Here is a tiny trained network, its code and every weight. The questions are about switching its units off for an input and a class, where a switched-off unit gives its printed mean instead of its output.

import numpy as np


def w(rows, s, z=0):
    codes = np.array(rows[::2]) - 128.0
    scale = np.full(codes.shape[1], s)
    scale[-1] = z or s
    return codes * scale


def norm(h):
    return h / np.sqrt((h * h).mean(-1, keepdims=True) + 1e-5)


def f(y):
    return y / 2 * (1 + np.tanh(0.7978845608 * (y + 0.044715 * y**3)))


def log_softmax(a):
    a = a - a.max(-1, keepdims=True)
    return a - np.log(np.exp(a).sum(-1, keepdims=True))


def net(x, mask):
    res = np.array(x, float).reshape(1, 8) / 4 @ E
    u = 0
    for l in range(4):
        y = f(norm(res) @ A[l][:, :-1].T + A[l][:, -1])
        res = res + np.where(mask[u : u + 5], y, B[l][:, -1]) @ B[l][:, :-1]
        u += 5
    return log_softmax(norm(res)[-1] @ U[:, :-1].T + U[:, -1])


A, B = {}, {}
E = w([
[96,116,140,206,109,109,119],'x0',
[111,131,138,142,135,126,112],'x1',
[85,92,102,70,131,21,19],'x2',
[234,210,119,254,172,103,57],'x3',
[116,143,133,148,126,108,126],'x4',
[153,173,99,115,61,53,144],'x5',
[131,195,161,177,141,235,198],'x6',
[113,167,138,78,228,153,129],'x7',
],0.0073)
A[0] = w([
[116,159,165,128,7,71,70,190],'L0N0',
[173,2,201,48,153,5,44,87],'L0N1',
[205,141,83,182,182,108,91,186],'L0N2',
[77,207,193,198,93,112,212,255],'L0N3',
[46,64,221,149,162,204,129,146],'L0N4',
],0.0066,0.0035)
B[0] = w([
[150,114,167,137,192,135,179,214],'L0N0',
[34,174,122,227,137,141,141,250],'L0N1',
[211,89,176,150,143,97,82,223],'L0N2',
[141,132,143,1,166,220,122,254],'L0N3',
[196,177,120,68,103,75,203,197],'L0N4',
],0.0098,0.005)
A[1] = w([
[109,50,164,39,194,128,245,253],'L1N0',
[91,149,185,141,190,135,152,203],'L1N1',
[82,53,124,224,54,182,254,156],'L1N2',
[141,27,156,161,245,145,92,180],'L1N3',
[33,209,155,166,143,159,200,96],'L1N4',
],0.0059,0.0016)
B[1] = w([
[96,167,93,69,126,1,95,254],'L1N0',
[146,99,166,66,122,139,115,176],'L1N1',
[176,76,173,84,146,80,174,169],'L1N2',
[194,154,124,82,9,110,82,177],'L1N3',
[108,79,150,109,109,147,199,174],'L1N4',
],0.009,0.0057)
A[2] = w([
[68,153,131,82,99,149,105,142],'L2N0',
[189,156,153,90,155,97,110,218],'L2N1',
[178,163,98,176,174,254,172,60],'L2N2',
[174,155,167,168,177,145,115,255],'L2N3',
[142,87,105,187,187,54,34,114],'L2N4',
],0.0084,0.0014)
B[2] = w([
[215,84,143,138,128,131,195,172],'L2N0',
[156,87,181,166,96,122,112,253],'L2N1',
[100,31,8,149,129,137,133,215],'L2N2',
[110,166,114,174,151,179,111,224],'L2N3',
[108,225,116,189,29,157,116,238],'L2N4',
],0.013,0.0049)
A[3] = w([
[126,175,100,205,180,148,163,65],'L3N0',
[81,198,169,204,148,144,200,254],'L3N1',
[93,203,89,184,114,67,94,65],'L3N2',
[231,119,128,154,135,193,86,142],'L3N3',
[2,83,125,82,39,14,76,18],'L3N4',
],0.0074,0.0016)
B[3] = w([
[118,87,126,72,151,193,178,159],'L3N0',
[122,77,161,129,156,62,111,189],'L3N1',
[146,144,136,117,133,159,189,201],'L3N2',
[150,81,184,175,155,160,63,249],'L3N3',
[152,113,54,141,255,167,89,253],'L3N4',
],0.014,0.0045)
U = w([
[134,76,122,48,132,39,84,137],'0',
[102,88,52,168,165,189,68,255],'1',
[185,104,198,177,56,158,11,118],'2',
[103,220,105,215,64,134,43,11],'3',
[133,117,131,43,70,162,146,44],'4',
],0.011,0.0039)

Each question gives the input, the list of numbers given to net, and the class t.
The units are the neurons (one row each of A and B). Each row of codes is followed by its name. A weight is (code - 128) times the scale printed after its matrix; where a second scale follows, it is the last column's (A, B and U).
mask holds one flag per neuron, layer by layer. A switched-off neuron (its flag False) gives its mean, the last column of its row in B, instead of its output. The means were averaged over made-up inputs and are rounded, as every weight is.
A unit's drop is (log p(t) with every unit on - log p(t) with that unit switched off) / (log p(t) with every unit on - log p(t) with every unit switched off).
The circuit of an input: a set's keep is (log p(t) with only the set's units on - log p(t) with every unit switched off) / (log p(t) with every unit on - log p(t) with every unit switched off). Starting from the 12 units with the biggest drops (on a tie, the unit counted first), units are removed one at a time, each time the one whose removal leaves the highest keep (on an exact tie, the one counted first), for as long as the keep stays at least 0.8.
units of the circuit, in order: the units of the circuit, biggest drop first
unit that matters most: the unit with the biggest drop
k most important neurons: the k neurons with the biggest drops, biggest first
k most important neurons of layer l: the k neurons of layer l with the biggest drops, biggest first
drop when u is switched off: that unit's drop, to one decimal
input [-3,5,-7,8,-2,-5,-5,7], class 2: units of the circuit, in order => L1N3, L2N1
input [6,1,-2,-7,7,-3,7,-4], class 4: unit that matters most => L0N3
input [1,4,-4,5,-5,2,1,-8], class 1: 3 most important neurons => L1N0, L2N2, L0N3
input [8,-3,-7,-4,7,5,6,0], class 4: units of the circuit, in order => L0N3, L3N4
input [-3,6,4,0,-2,0,-7,3], class 1: 2 most important neurons of layer 0 => L0N1, L0N2
input [-2,-4,3,1,-2,-8,-7,8], class 3: 2 most important neurons of layer 2 => L2N4, L2N2
input [7,-1,6,6,5,-6,-8,-2], class 3: 2 most important neurons => L2N4, L0N1
input [7,2,-7,0,-3,-2,-7,-7], class 0: units of the circuit, in order => L1N2, L2N4
input [-5,-2,5,-4,-3,-5,-6,0], class 1: 2 most important neurons => L3N4, L0N1
input [-7,5,3,-1,-8,7,-2,7], class 1: units of the circuit, in order => L0N3, L3N4
input [3,7,-6,-2,-5,-5,-1,-7], class 0: 2 most important neurons of layer 1 => L1N0, L1N2
input [-5,4,-2,6,4,-8,-1,0], class 2: units of the circuit, in order => L1N3, L3N4
input [3,-7,7,5,-8,-5,0,0], class 3: 3 most important neurons => L2N4, L0N1, L0N3
input [6,-2,0,-1,5,3,5,-5], class 4: 2 most important neurons => L0N3, L0N2
input [8,2,8,6,-4,-7,0,-2], class 3: units of the circuit, in order => L2N4
input [-1,5,-4,-1,4,3,8,6], class 4: 2 most important neurons => L3N4, L1N0
input [8,4,8,2,6,-5,3,7], class 2: 3 most important neurons => L1N0, L1N3, L1N1
input [0,2,3,8,-6,6,-6,-1], class 3: 2 most important neurons of layer 2 => L2N4, L2N0
input [-4,-5,5,8,-8,-2,-3,3], class 3: 3 most important neurons => L2N4, L0N1, L0N3
input [-7,-4,1,7,-6,-2,2,3], class 2: unit that matters most => L0N2
input [3,-5,2,-8,4,0,-3,-1], class 1: 2 most important neurons of layer 3 => L3N4, L3N1
input [4,-1,-8,-5,-3,4,-7,-7], class 0: 2 most important neurons => L1N2, L1N0
input [4,0,3,-3,0,5,-7,8], class 1: drop when L3N4 is switched off => 0.3
input [0,5,3,3,4,5,-4,2], class 3: drop when L0N3 is switched off => 0.1
input [3,-6,4,-1,-6,-2,-8,6], class 1: drop when L3N4 is switched off => 0.4
